Below are the code and all the weights of a small trained network. Each question names an input and a class and asks about switching units off, where a switched-off unit gives its printed mean instead of its output.

import numpy as np


def w(rows, s, z=0):
    codes = np.array(rows[::2]) - 128.0
    scale = np.full(codes.shape[1], s)
    scale[-1] = z or s
    return codes * scale


def norm(h):
    return h / np.sqrt((h * h).mean(-1, keepdims=True) + 1e-5)


def f(y):
    return np.maximum(y, 0)


def log_softmax(a):
    a = a - a.max(-1, keepdims=True)
    return a - np.log(np.exp(a).sum(-1, keepdims=True))


def net(x, mask):
    res = np.array(x, float).reshape(1, 6) / 4 @ E
    u = 0
    for l in range(3):
        y = f(norm(res) @ A[l][:, :-1].T + A[l][:, -1])
        res = res + np.where(mask[u : u + 10], y, B[l][:, -1]) @ B[l][:, :-1]
        u += 10
    return log_softmax(norm(res)[-1] @ U[:, :-1].T + U[:, -1])


A, B = {}, {}
E = w([
[53,103,136,251,3],'x0',
[101,203,139,151,125],'x1',
[169,162,77,52,66],'x2',
[114,71,55,77,164],'x3',
[199,75,130,166,137],'x4',
[142,184,99,135,126],'x5',
],0.0059)
A[0] = w([
[243,140,171,88,32,49],'L0N0',
[178,142,179,113,49,186],'L0N1',
[140,133,152,208,185,166],'L0N2',
[3,165,37,190,127,178],'L0N3',
[84,172,96,145,181,117],'L0N4',
[18,182,90,170,168,127],'L0N5',
[171,99,62,103,47,100],'L0N6',
[158,176,199,104,81,57],'L0N7',
[138,142,112,137,148,2],'L0N8',
[163,117,86,62,215,110],'L0N9',
],0.0076,0.0055)
B[0] = w([
[127,200,153,255,177,172],'L0N0',
[127,186,43,199,189,220],'L0N1',
[219,106,131,63,118,215],'L0N2',
[143,76,140,67,34,254],'L0N3',
[135,69,179,129,80,158],'L0N4',
[102,68,194,108,50,198],'L0N5',
[132,208,41,159,93,187],'L0N6',
[82,161,134,176,182,148],'L0N7',
[121,101,239,241,41,128],'L0N8',
[239,87,112,84,221,223],'L0N9',
],0.0075,0.0052)
A[1] = w([
[130,104,138,200,149,41],'L1N0',
[180,183,95,134,68,140],'L1N1',
[142,137,108,59,189,86],'L1N2',
[97,105,209,124,85,136],'L1N3',
[119,254,194,94,102,78],'L1N4',
[132,131,194,97,101,69],'L1N5',
[122,125,161,45,103,80],'L1N6',
[117,50,134,118,108,254],'L1N7',
[183,161,181,200,122,138],'L1N8',
[117,116,127,61,90,172],'L1N9',
],0.0097,0.0022)
B[1] = w([
[169,85,173,119,146,160],'L1N0',
[152,194,89,135,158,240],'L1N1',
[193,17,98,9,197,230],'L1N2',
[138,30,215,187,82,227],'L1N3',
[44,99,122,224,198,182],'L1N4',
[9,86,178,213,111,175],'L1N5',
[160,82,94,185,203,185],'L1N6',
[154,104,134,211,38,255],'L1N7',
[158,85,128,137,254,232],'L1N8',
[173,143,77,196,162,205],'L1N9',
],0.0057,0.0047)
A[2] = w([
[132,163,154,48,108,30],'L2N0',
[88,126,171,96,56,61],'L2N1',
[133,178,186,180,148,118],'L2N2',
[103,103,150,154,158,90],'L2N3',
[70,136,135,32,93,22],'L2N4',
[45,146,147,118,110,72],'L2N5',
[111,120,246,77,126,142],'L2N6',
[86,97,161,88,172,107],'L2N7',
[185,131,149,107,83,79],'L2N8',
[90,123,141,66,130,3],'L2N9',
],0.011,0.0055)
B[2] = w([
[34,77,139,224,254,129],'L2N0',
[141,70,155,162,186,202],'L2N1',
[154,118,75,133,225,255],'L2N2',
[113,93,65,158,113,186],'L2N3',
[76,65,86,180,38,128],'L2N4',
[173,143,137,171,207,146],'L2N5',
[33,126,35,209,125,237],'L2N6',
[195,157,82,171,68,195],'L2N7',
[85,90,63,113,143,166],'L2N8',
[39,144,58,97,140,128],'L2N9',
],0.0074,0.0024)
U = w([
[83,197,48,239,180,154],'0',
[203,108,49,98,225,245],'1',
[25,196,224,53,80,2],'2',
[18,224,188,41,65,2],'3',
[28,39,178,254,18,222],'4',
[66,225,45,145,60,51],'5',
],0.009,0.0055)

Each question gives the input, the list of numbers given to net, and the class t.
The units are the neurons (one row each of A and B). Each row of codes is followed by its name. A weight is (code - 128) times the scale printed after its matrix; where a second scale follows, it is the last column's (A, B and U).
mask holds one flag per neuron, layer by layer. A switched-off neuron (its flag False) gives its mean, the last column of its row in B, instead of its output. The means were averaged over made-up inputs and are rounded, as every weight is.
A unit's drop is (log p(t) with every unit on - log p(t) with that unit switched off) / (log p(t) with every unit on - log p(t) with every unit switched off).
The circuit of an input: a set's keep is (log p(t) with only the set's units on - log p(t) with every unit switched off) / (log p(t) with every unit on - log p(t) with every unit switched off). Starting from the 12 units with the biggest drops (on a tie, the unit counted first), units are removed one at a time, each time the one whose removal leaves the highest keep (on an exact tie, the one counted first), for as long as the keep stays at least 0.8.
circuit, biggest first: the units of the circuit, biggest drop first
most important unit: the unit with the biggest drop
k most important neurons of layer l: the k neurons of layer l with the biggest drops, biggest first
drop when u is switched off: that unit's drop, to one decimal
input [7,-4,4,-7,6,2], class 1: circuit, biggest first => [L1N8, L0N5]
input [-3,-4,1,-6,0,2], class 0: circuit, biggest first => [L0N0]
input [5,-4,7,6,-2,-5], class 0: circuit, biggest first => [L0N6, L1N2]
input [-2,-5,-7,2,-4,7], class 4: circuit, biggest first => [L0N5, L0N4]
input [-4,3,4,-8,3,7], class 0: 2 most important neurons of layer 1 => [L1N4, L1N2]
input [3,2,-8,-7,7,1], class 1: 3 most important neurons of layer 0 => [L0N2, L0N3, L0N5]
input [4,-8,-2,-8,2,-4], class 1: 3 most important neurons of layer 0 => [L0N1, L0N3, L0N5]
input [0,3,7,2,-4,6], class 5: 2 most important neurons of layer 1 => [L1N8, L1N2]
input [5,-7,5,6,1,6], class 5: 2 most important neurons of layer 0 => [L0N6, L0N9]
input [-3,7,-5,-1,3,1], class 4: 2 most important neurons of layer 1 => [L1N5, L1N1]
input [3,-3,1,-8,-4,-3], class 0: 2 most important neurons of layer 0 => [L0N1, L0N9]
input [8,3,8,1,2,-1], class 5: drop when L0N6 is switched off => 0.1
input [3,8,8,2,-8,7], class 4: drop when L1N7 is switched off => -0.2
input [2,5,4,-5,-2,-2], class 0: most important unit => L0N1
input [2,2,4,3,-1,2], class 5: drop when L0N6 is switched off => 0.2
